Below are the code and all the weights of a small trained network. Each question names an input and a target symbol and asks about switching units off, where a switched-off unit gives its printed mean instead of its output.

import numpy as np


def w(rows, s, z=0):
    codes = np.array(rows[::2]) - 128.0
    scale = np.full(codes.shape[1], s)
    scale[-1] = z or s
    return codes * scale


def f(y):
    return np.maximum(y, 0)


def softmax(a):
    e = np.exp(a - a.max(-1, keepdims=True))
    return e / e.sum(-1, keepdims=True)


def log_softmax(a):
    a = a - a.max(-1, keepdims=True)
    return a - np.log(np.exp(a).sum(-1, keepdims=True))


def net(x, mask):
    ids = ['αδζηθλπτφω'.index(c) for c in x.split()]
    T = len(ids)
    res = E[ids] + P[:T]
    u = 0
    for l in range(2):
        q, k, v = (res @ M[l].T for M in (Q, K, V))
        z = softmax(np.where(np.tri(T) > 0, q @ k.T / 3**0.5, -1e9)) @ v
        res = res + np.where(mask[u], z, O[l][:, -1]) @ O[l][:, :-1]
        u += 1
        y = f(res @ A[l][:, :-1].T + A[l][:, -1])
        res = res + np.where(mask[u : u + 8], y, B[l][:, -1]) @ B[l][:, :-1]
        u += 8
    return log_softmax(res[-1] @ U[:, :-1].T + U[:, -1])


Q, K, V, O, A, B = {}, {}, {}, {}, {}, {}
E = w([
[94,92,209,165,182,158,62,164],'α',
[158,108,141,54,114,130,234,101],'δ',
[80,200,79,53,103,128,124,189],'ζ',
[227,173,7,133,142,131,142,128],'η',
[122,113,131,12,119,164,76,130],'θ',
[127,73,69,81,213,170,95,159],'λ',
[103,138,128,128,96,22,134,65],'π',
[100,172,114,200,175,132,160,107],'τ',
[212,74,131,124,89,128,102,69],'φ',
[187,155,158,171,74,150,132,140],'ω',
],0.016)
P = w([
[29,3,76,107,88,99,155,63],'0',
[48,40,82,105,81,119,149,70],'1',
[70,68,94,104,83,129,138,88],'2',
[91,87,109,103,97,134,140,109],'3',
[102,105,129,105,103,135,133,121],'4',
[122,126,145,104,110,144,135,132],'5',
[136,148,160,103,118,151,127,143],'6',
[146,171,173,100,121,154,130,154],'7',
[165,190,184,98,126,157,127,165],'8',
[177,208,203,98,139,160,122,179],'9',
[194,236,216,94,139,167,124,186],'10',
[202,248,216,97,143,167,114,191],'11',
],0.0058)
Q[0] = w([
[171,125,85,110,186,247,159,120],'0.h0',
[77,105,165,26,189,104,228,121],'0.h0',
[74,143,76,98,204,148,60,181],'0.h0',
],0.012)
K[0] = w([
[177,135,175,141,173,236,167,154],'0.h0',
[98,126,107,4,171,143,203,79],'0.h0',
[117,188,157,65,197,140,93,184],'0.h0',
],0.012)
V[0] = w([
[23,21,160,174,2,210,224,174],'0.h0',
[86,3,2,106,84,50,128,127],'0.h0',
[217,86,50,105,66,241,205,176],'0.h0',
],0.0037)
O[0] = w([
[94,253,194,119,68,239,99,237,165],'0.h0',
[203,206,66,110,212,98,49,163,251],'0.h0',
[46,103,113,163,60,51,69,248,153],'0.h0',
],0.005,0.0025)
A[0] = w([
[10,126,66,150,151,140,155,136,118],'0.n0',
[159,89,158,87,115,109,98,31,161],'0.n1',
[93,66,122,117,107,112,116,108,128],'0.n2',
[74,77,115,112,132,171,129,98,106],'0.n3',
[93,156,142,148,113,167,90,167,1],'0.n4',
[125,28,127,132,112,138,174,82,53],'0.n5',
[197,133,77,89,113,120,192,101,120],'0.n6',
[77,111,164,98,64,113,145,130,117],'0.n7',
],0.013,0.0059)
B[0] = w([
[134,145,46,155,164,120,57,41,174],'0.n0',
[90,95,171,132,107,112,130,176,254],'0.n1',
[98,102,188,118,128,115,165,122,161],'0.n2',
[126,97,124,77,114,127,96,136,159],'0.n3',
[121,101,202,75,178,77,68,209,142],'0.n4',
[151,120,227,236,146,170,4,179,140],'0.n5',
[87,140,139,201,140,175,96,187,228],'0.n6',
[72,142,128,110,132,98,177,109,186],'0.n7',
],0.012,0.0065)
Q[1] = w([
[183,91,77,63,212,106,90,63],'1.h0',
[145,196,94,2,30,65,144,120],'1.h0',
[68,222,93,209,126,36,139,152],'1.h0',
],0.0098)
K[1] = w([
[125,81,34,67,163,155,49,125],'1.h0',
[92,135,75,54,51,53,105,167],'1.h0',
[199,254,128,157,107,66,165,70],'1.h0',
],0.0098)
V[1] = w([
[31,109,122,103,201,148,253,215],'1.h0',
[66,29,114,58,74,13,69,48],'1.h0',
[177,120,223,72,107,109,116,249],'1.h0',
],0.005)
O[1] = w([
[79,168,59,124,247,150,89,153,217],'1.h0',
[251,238,184,221,124,104,169,180,253],'1.h0',
[194,118,3,193,150,115,88,38,218],'1.h0',
],0.0048,0.0034)
A[1] = w([
[58,66,151,126,68,123,155,109,147],'1.n0',
[145,163,35,111,83,159,191,118,158],'1.n1',
[172,74,49,147,117,97,106,88,107],'1.n2',
[119,103,36,180,177,112,122,41,102],'1.n3',
[114,126,153,68,68,111,127,165,2],'1.n4',
[81,41,110,30,77,124,138,115,34],'1.n5',
[156,94,187,144,87,120,125,189,56],'1.n6',
[99,104,138,152,149,75,247,55,61],'1.n7',
],0.012,0.0061)
B[1] = w([
[195,185,119,164,146,170,124,99,242],'1.n0',
[194,92,190,108,104,46,39,71,178],'1.n1',
[159,103,27,174,187,81,221,179,164],'1.n2',
[122,106,205,122,239,115,202,31,181],'1.n3',
[158,58,152,189,86,217,173,97,153],'1.n4',
[61,11,44,82,3,110,188,115,144],'1.n5',
[65,154,151,56,153,115,123,112,255],'1.n6',
[176,159,200,97,76,7,81,241,161],'1.n7',
],0.013,0.0042)
U = w([
[126,136,122,132,120,135,131,142,81],'α',
[83,183,47,172,121,188,123,181,232],'δ',
[97,166,65,89,127,96,93,104,57],'ζ',
[124,126,121,135,122,125,134,139,60],'η',
[85,86,117,118,80,109,168,136,255],'θ',
[136,113,94,127,165,103,161,149,116],'λ',
[159,123,161,145,116,78,161,198,101],'π',
[104,157,168,77,144,134,190,71,53],'τ',
[107,82,181,132,152,175,47,125,21],'φ',
[254,123,120,192,85,168,102,72,245],'ω',
],0.013,0.0051)

Each question gives the input, a string of symbols that net reads in full, and the target symbol t.
The units are the heads (3 rows each of Q, K, V and O) and the neurons (one row each of A and B). Each row of codes is followed by its name. A weight is (code - 128) times the scale printed after its matrix; where a second scale follows, it is the last column's (O, A, B and U).
mask holds one flag per unit, layer by layer, with each layer's heads first. A switched-off unit (its flag False) gives its mean, the last column of its rows in O or B, instead of its output. The means were averaged over made-up inputs and are rounded, as every weight is.
A unit's drop is (log p(t) with every unit on - log p(t) with that unit switched off) / (log p(t) with every unit on - log p(t) with every unit switched off).
The circuit of an input: a set's keep is (log p(t) with only the set's units on - log p(t) with every unit switched off) / (log p(t) with every unit on - log p(t) with every unit switched off). Starting from the 12 units with the biggest drops (on a tie, the unit counted first), units are removed one at a time, each time the one whose removal leaves the highest keep (on an exact tie, the one counted first), for as long as the keep stays at least 0.8.
units of the circuit, in order: the units of the circuit, biggest drop first
top k neurons: the k neurons with the biggest drops, biggest first
k most important neurons of layer l: the k neurons of layer l with the biggest drops, biggest first
drop when u is switched off: that unit's drop, to one decimal
input η τ π α τ, target π: units of the circuit, in order => (0.n6 1.n7)
input τ θ ω θ λ ω π ω ω π, target ω: units of the circuit, in order => (1.h0 1.n0 0.n1)
input λ ω η, target ω: top 3 neurons => (1.n1 1.n6 0.n1)
input φ δ δ λ η λ η, target λ: top 3 neurons => (1.n3 1.n2 0.n6)
input π η θ θ, target θ: 3 most important neurons of layer 1 => (1.n5 1.n0 1.n4)
input ζ π π τ τ π, target τ: top 4 neurons => (1.n6 0.n0 0.n6 0.n1)
input δ ω δ, target ω: units of the circuit, in order => (0.h0 1.n1 1.n6 0.n1)
input τ φ τ λ η φ π, target π: top 2 neurons => (1.n7 0.n0)
input π π π α ζ α π θ π α η η, target φ: units of the circuit, in order => (0.n6 1.h0 1.n3 0.n1)
input τ δ ζ φ, target φ: 4 most important neurons of layer 0 => (0.n5 0.n1 0.n6 0.n2)
input π τ θ π, target τ: 2 most important neurons of layer 0 => (0.n6 0.n0)
input τ π η π π δ τ, target π: 3 most important neurons of layer 1 => (1.n7 1.n6 1.n0)
input φ π θ δ φ π λ π π η, target λ: top 4 neurons => (0.n1 1.n3 1.n2 0.n6)
input δ δ α ω λ φ ζ, target ζ: units of the circuit, in order => (1.n1 0.n1 0.n0)
input η ω λ, target λ: top 2 neurons => (1.n2 1.n3)
input τ π φ τ π δ τ ω τ π ζ θ, target θ: top 2 neurons => (1.n5 0.n6)
input θ δ α α η ω ω τ ζ δ π, target π: most important neuron of layer 0 => (0.n5)
input π ω ω η, target ω: top 2 neurons => (1.n1 0.n1)
input λ π δ θ δ π τ, target τ: top neuron => (1.n3)
input τ φ π τ δ, target δ: 3 most important neurons of layer 0 => (0.n6 0.n5 0.n7)
input φ π τ φ π ω ω δ, target δ: 2 most important neurons of layer 0 => (0.n6 0.n5)
input π π η θ τ η, target δ: top 2 neurons => (0.n6 0.n0)
input λ ζ ζ φ φ, target φ: 4 most important neurons of layer 0 => (0.n5 0.n1 0.n2 0.n6)
input θ α π α δ λ τ, target τ: drop when 1.n3 is switched off => 0.5
input φ θ δ π α η, target φ: drop when 1.h0 is switched off => 0.7
input θ π τ θ ω ζ, target ζ: drop when 1.h0 is switched off => 0.1
input δ α δ φ α τ τ τ τ θ δ η, target δ: drop when 1.n2 is switched off => 0.0
